Here is a tiny trained network, its code and every weight. The questions are about switching its units off for an input and a class, where a switched-off unit gives its printed mean instead of its output.

import numpy as np


def w(rows, s, z=0):
    codes = np.array(rows[::2]) - 128.0
    scale = np.full(codes.shape[1], s)
    scale[-1] = z or s
    return codes * scale


def f(y):
    return y / 2 * (1 + np.tanh(0.7978845608 * (y + 0.044715 * y**3)))


def log_softmax(a):
    a = a - a.max(-1, keepdims=True)
    return a - np.log(np.exp(a).sum(-1, keepdims=True))


def net(x, mask):
    res = np.array(x, float).reshape(1, 4) / 4 @ E
    y = f(res @ A[0][:, :-1].T + A[0][:, -1])
    res = res + np.where(mask, y, B[0][:, -1]) @ B[0][:, :-1]
    return log_softmax(res[-1] @ U[:, :-1].T + U[:, -1])


A, B = {}, {}
E = w([
[189,219,191,127,97,124,141,159],'x0',
[132,60,197,45,101,254,110,71],'x1',
[39,159,153,82,196,119,132,118],'x2',
[165,127,129,155,243,153,225,24],'x3',
],0.0086)
A[0] = w([
[5,88,83,99,193,121,139,92,161],'n1',
[7,156,151,61,122,112,73,167,175],'n2',
[137,129,49,222,144,70,148,144,210],'n3',
[199,189,170,149,191,139,241,74,240],'n4',
[137,181,163,112,69,106,81,201,111],'n5',
[27,116,122,74,101,121,65,164,105],'n6',
[132,178,124,146,61,75,79,224,221],'n7',
[122,73,189,51,136,247,125,55,181],'n8',
[104,16,109,100,176,206,154,24,250],'n9',
[254,123,153,138,44,155,96,163,187],'n10',
[141,121,41,221,129,68,137,152,207],'n11',
[129,140,53,234,165,67,164,136,250],'n12',
[99,157,113,149,254,97,243,62,202],'n13',
[155,106,197,59,113,220,121,83,115],'n14',
],0.0075,0.0022)
B[0] = w([
[98,186,87,157,182,181,93,189,189],'n1',
[22,91,79,100,175,110,119,100,185],'n2',
[161,225,132,100,95,103,137,190,202],'n3',
[237,108,226,150,135,105,185,50,222],'n4',
[105,113,56,185,171,131,59,152,191],'n5',
[68,66,122,92,135,89,138,74,177],'n6',
[117,93,15,169,138,120,47,151,222],'n7',
[133,158,99,79,55,183,152,133,248],'n8',
[123,80,82,130,124,255,106,105,246],'n9',
[211,128,109,191,122,154,80,149,202],'n10',
[145,210,117,107,95,99,119,199,203],'n11',
[186,239,150,101,98,108,152,175,213],'n12',
[195,160,174,210,201,174,128,116,231],'n13',
[153,168,129,79,50,149,170,138,213],'n14',
],0.0085,0.011)
U = w([
[151,127,81,205,172,179,85,157,158],'0',
[112,81,170,122,133,50,168,91,1],'1',
[49,3,84,155,190,32,82,116,141],'2',
[143,201,119,77,32,73,145,195,137],'3',
[134,69,169,143,131,32,195,76,19],'4',
[162,169,255,171,228,76,204,96,138],'5',
[199,43,176,116,67,148,184,26,123],'6',
[27,89,103,46,141,156,169,61,114],'7',
],0.0078,0.0063)

Each question gives the input, the list of numbers given to net, and the class t.
The units are the neurons (one row each of A and B). Each row of codes is followed by its name. A weight is (code - 128) times the scale printed after its matrix; where a second scale follows, it is the last column's (A, B and U).
mask holds one flag per neuron, in row order. A switched-off neuron (its flag False) gives its mean, the last column of its row in B, instead of its output. The means were averaged over made-up inputs and are rounded, as every weight is.
A unit's drop is (log p(t) with every unit on - log p(t) with that unit switched off) / (log p(t) with every unit on - log p(t) with every unit switched off).
The circuit of an input: a set's keep is (log p(t) with only the set's units on - log p(t) with every unit switched off) / (log p(t) with every unit on - log p(t) with every unit switched off). Starting from the 12 units with the biggest drops (on a tie, the unit counted first), units are removed one at a time, each time the one whose removal leaves the highest keep (on an exact tie, the one counted first), for as long as the keep stays at least 0.8.
circuit, biggest first: the units of the circuit, biggest drop first
top k neurons: the k neurons with the biggest drops, biggest first
drop when u is switched off: that unit's drop, to one decimal
input [7,-5,-4,-6], class 0: circuit, biggest first => (n7)
input [-2,-2,3,-2], class 2: top 2 neurons => (n8, n14)
input [7,7,6,-7], class 7: top 2 neurons => (n2, n6)
input [2,-7,6,1], class 5: circuit, biggest first => (n13, n9)
input [4,4,7,7], class 6: circuit, biggest first => (n9, n4)
input [-4,-2,8,-2], class 2: circuit, biggest first => (n8, n2)
input [-6,-5,-1,-5], class 3: top 3 neurons => (n11, n3, n12)
input [4,7,-3,-7], class 0: top 2 neurons => (n10, n5)
input [-6,-1,-2,-2], class 3: top 4 neurons => (n13, n5, n7, n9)
input [-5,-1,2,6], class 5: top 2 neurons => (n7, n4)
input [7,-3,-5,-1], class 0: top 4 neurons => (n7, n10, n5, n14)
input [-5,8,-5,-6], class 6: top 2 neurons => (n10, n1)
input [-5,-5,-1,3], class 5: top 2 neurons => (n13, n8)
input [1,4,-5,-6], class 0: circuit, biggest first => (n10)
input [-5,0,0,-3], class 2: drop when n14 is switched off => 0.1
input [-3,5,3,-4], class 7: drop when n12 is switched off => 0.0
input [-8,3,3,1], class 7: drop when n8 is switched off => 0.1
input [2,4,8,2], class 7: drop when n10 is switched off => 0.2
